[128 = 0]

[140  80 133 124 125 130 144  55 144 116 134 120 163 135 122 119 114 126
  63 113 122 127 131 127 131 157 109 154 115 121 122 114 142 166  97 134
 148  94 123 158 129  90 128 102 105 139  90 132 119 204  91 117 140  65
 126 134 129 126 115]
sebo
[123 100  88 131 125 118 132  84 119 120 137 196 186 252  98 152 116 124
  86 107 164 145 111 109 139 139  64 112  80 137 117  94 125 169  97 186
 161 188 133 163 139 111 120  74 135 137 107 169 124 139 116 132 118  93
 169 193 118 105 137]
zago
[123 109 124 144 125 144 143  56 126 134 134 129 160 121 140 155 123 108
 114 126 117 129 131 121 138 162  50 136 103 122 125 133 126 144  86 128
 145 112 124 164 140  58 110  98 101 109 101 134 112 232 107 125 139 110
 113 129 121 139 112]
sebo
[134 109 126 117 129 138 130  70 115 121 145 159 162 174 112 146 118 126
  97 125 145 138 116 108 136 144  93 128 107 128 113 107 119 164  95 167
 145 144 112 141 125  87 132  92 140 132  98 147 124 162 102 133 140  72
 143 169 115 110 121]
zago
[129  89 129 122 124 137 144 117 144 130 137 141 160 136 118 147 130 118
  48 110 127 134 145 124 136 150 117 157 119 118 122 111 123 152 104 128
 136 113 117 169 135  97 146  97 117 144  92 139 120 203  86 122 130  81
 131 135 117 110 114]
sebo
[128 139 146 146 140 121 127 131 136 107  91  99 147  97  93  86 118 145
 133 107 118 131 122 128 135  80 223 137 147 129 132 116 125 109 184 113
 124 121 157  90 127 225 151 159 153 187 178 113 137  43 171 129 109 134
 139 111 146 147 154]
dito
[132 149 124 117 139 114 112 141 119  97 115 140 124 161  88 109 129 144
 128 119 152 141 113 127 137  93 191 120 133 131 135 118 123 117 169 139
 139 168 145 102 111 195 140 123 162 168 162 126 149  35 164 125 116 144
 159 145 125 120 155]
dabe
[124  77 114  57 127 112 129 195 100 134 128 177 165 119 128 148  99 137
  57 107 144 155 130 109 148 145 125 154 133 131 113  97 128 138 108 183
 178  94 112 177 133  74 126  86 145 124  94 141 136 136  72 130 123  45
 163 147 132  70 112]
dabed
[ 90  67 143 136 127 132 151 158 151 123 131 123 176  74 114 172 107 121
  73 111 108 137 153 125 128 164 123 175 129 119 124 139 118 160 113 115
 107  95 111 165 126  69 179 112 123 141  70 133 110 236  89 120 128  60
 116 131 118 106 113]
sebo
[158 128 135 114 144 106 124 110 116 111  89 128 133 116  99  88 121 134
 114 107 137 133 114 133 141 103 195 138 136 129 123 117 136  99 159 135
 182 151 171 137 129 181 117 109 139 147 167 124 141  80 165 119 101 138
 147  61 143 139 148]
dito
[115  90  93  98 133 103 126 205 123 137 134 180 188 152 118 169 111 147
  75 122 118 160 134 121 151 126 110 139 144 126 122 101 126 142 142 161
 146 117 113 143 142  97 145 110 146 129 123 149 129  87  96 124 114  75
 166 179 132  80 115]
dabed
[121 146 140 126 134 122 123 158 115 111 123 116 108 146  99 102 130 140
 137 110 138 142 113 131 133  98 216 118 136 132 132 119 113 118 168 121
 115 165 142  85 111 201 160 170 162 169 161 127 141  47 157 122 120 147
 142 130 131 110 164]
dabe
[132 117 138 106 139 123 130  86 120 101 102 132 163  83 103 111 112 126
 115 103 126 130 127 127 132 114 167 141 138 129 126 116 133 113 152 149
 148 127 146 142 131 146 118  98 154 144 152 128 130 108 150 135 121 103
 137 114 143 131 128]
dabe
[142 144 137 138 143 123 124 138 125 111 106 112 120 127  95 100 125 127
 136 117 132 122 113 137 126  84 211 128 128 130 141 128 112 109 178 108
 121 169 168 100 129 219 146 138 152 166 181 117 140  59 181 124 104 174
 131 112 143 140 160]
dito
[118 148 143 106 137 126 141 187 124 100 116 130 141 120  77 121 108 127
  90 108 146 150 118 123 138 116 218 140 124 120 123 109 113 122 146 112
 113 169 150 130 117 170 180 107 172 174 122 126 141 112 129 124 108 117
 136 129 136 110 150]
dabe
